Here is a tiny trained network, its code and every weight. The questions are about switching its units off for an input and a class, where a switched-off unit gives its printed mean instead of its output.

import numpy as np


def w(rows, s, z=0):
    codes = np.array(rows[::2]) - 128.0
    scale = np.full(codes.shape[1], s)
    scale[-1] = z or s
    return codes * scale


def f(y):
    return y / 2 * (1 + np.tanh(0.7978845608 * (y + 0.044715 * y**3)))


def log_softmax(a):
    a = a - a.max(-1, keepdims=True)
    return a - np.log(np.exp(a).sum(-1, keepdims=True))


def net(x, mask):
    res = np.array(x, float).reshape(1, 3) / 4 @ E
    y = f(res @ A[0][:, :-1].T + A[0][:, -1])
    res = res + np.where(mask, y, B[0][:, -1]) @ B[0][:, :-1]
    return log_softmax(res[-1] @ U[:, :-1].T + U[:, -1])


A, B = {}, {}
E = w([
[254,232,201],'x0',
[240,3,206],'x1',
[10,132,232],'x2',
],0.0069)
A[0] = w([
[169,124,17,176],'N0',
[78,21,80,85],'N1',
[110,185,43,13],'N2',
[55,103,206,167],'N3',
[86,188,112,31],'N4',
[96,76,91,112],'N5',
[164,179,161,69],'N6',
[161,123,67,67],'N7',
[115,210,68,2],'N8',
[64,180,90,5],'N9',
[154,88,141,71],'N10',
[91,60,51,65],'N11',
[115,127,148,85],'N12',
[113,159,102,33],'N13',
[161,118,61,107],'N14',
[164,200,148,35],'N15',
[163,112,54,88],'N16',
[125,46,146,26],'N17',
[113,147,112,183],'N18',
[106,94,107,107],'N19',
[221,184,189,54],'N20',
[163,77,117,96],'N21',
[179,192,162,111],'N22',
[168,230,250,161],'N23',
[210,78,57,83],'N24',
[91,129,211,70],'N25',
[95,73,87,120],'N26',
[160,129,49,75],'N27',
[194,150,75,77],'N28',
[158,27,156,95],'N29',
[53,151,195,93],'N30',
[95,71,87,114],'N31',
[170,39,210,32],'N32',
[73,105,174,38],'N33',
[196,35,161,77],'N34',
[91,169,113,56],'N35',
[86,125,188,87],'N36',
],0.014,0.005)
B[0] = w([
[60,74,178,207],'N0',
[145,105,44,209],'N1',
[79,227,152,179],'N2',
[46,73,175,206],'N3',
[83,182,113,167],'N4',
[188,103,50,171],'N5',
[108,100,2,163],'N6',
[60,102,180,150],'N7',
[87,207,102,176],'N8',
[104,183,95,182],'N9',
[82,182,131,149],'N10',
[149,117,52,189],'N11',
[75,118,143,125],'N12',
[86,167,125,136],'N13',
[30,74,201,162],'N14',
[140,108,50,164],'N15',
[17,84,168,163],'N16',
[81,145,86,159],'N17',
[164,141,148,157],'N18',
[175,110,80,148],'N19',
[110,112,60,217],'N20',
[73,162,145,160],'N21',
[112,64,27,190],'N22',
[135,65,65,249],'N23',
[74,129,161,197],'N24',
[17,98,164,164],'N25',
[183,111,63,176],'N26',
[40,99,224,162],'N27',
[69,76,132,174],'N28',
[90,232,124,201],'N29',
[72,91,147,186],'N30',
[211,100,30,176],'N31',
[87,249,117,212],'N32',
[89,109,129,155],'N33',
[65,182,102,217],'N34',
[82,169,132,156],'N35',
[52,99,169,158],'N36',
],0.0084,0.011)
U = w([
[148,110,37,114],'0',
[114,253,105,119],'1',
[93,88,153,110],'2',
[158,126,119,253],'3',
[187,156,108,109],'4',
[175,169,167,110],'5',
[164,155,136,106],'6',
[190,156,156,110],'7',
],0.017,0.024)

Each question gives the input, the list of numbers given to net, and the class t.
The units are the neurons (one row each of A and B). Each row of codes is followed by its name. A weight is (code - 128) times the scale printed after its matrix; where a second scale follows, it is the last column's (A, B and U).
mask holds one flag per neuron, in row order. A switched-off neuron (its flag False) gives its mean, the last column of its row in B, instead of its output. The means were averaged over made-up inputs and are rounded, as every weight is.
A unit's drop is (log p(t) with every unit on - log p(t) with that unit switched off) / (log p(t) with every unit on - log p(t) with every unit switched off).
The circuit of an input: a set's keep is (log p(t) with only the set's units on - log p(t) with every unit switched off) / (log p(t) with every unit on - log p(t) with every unit switched off). Starting from the 12 units with the biggest drops (on a tie, the unit counted first), units are removed one at a time, each time the one whose removal leaves the highest keep (on an exact tie, the one counted first), for as long as the keep stays at least 0.8.
circuit, biggest first: the units of the circuit, biggest drop first
top k neurons: the k neurons with the biggest drops, biggest first
drop when u is switched off: that unit's drop, to one decimal
input [-7,7,5], class 0: top 2 neurons => (N1 N31)
input [-6,6,5], class 0: top 2 neurons => (N1 N31)
input [-3,-3,5], class 2: circuit, biggest first => (N3)
input [0,-3,-1], class 3: top 2 neurons => (N32 N29)
input [-5,5,4], class 0: top 2 neurons => (N1 N31)
input [-2,7,-8], class 2: top 2 neurons => (N0 N14)
input [-7,-8,-6], class 1: top 4 neurons => (N2 N8 N23 N9)
input [0,6,-7], class 2: top 2 neurons => (N0 N14)
input [-6,7,3], class 1: top 2 neurons => (N29 N32)
input [-5,-7,-6], class 1: top 2 neurons => (N2 N8)
input [-2,8,-7], class 1: top 2 neurons => (N29 N32)
input [-2,3,-2], class 3: top 2 neurons => (N2 N8)
input [2,3,-3], class 3: drop when N3 is switched off => 0.4
input [8,-7,7], class 0: circuit, biggest first => (N23)
input [2,8,7], class 1: drop when N29 is switched off => 0.2
input [6,4,-1], class 0: drop when N30 is switched off => 0.0
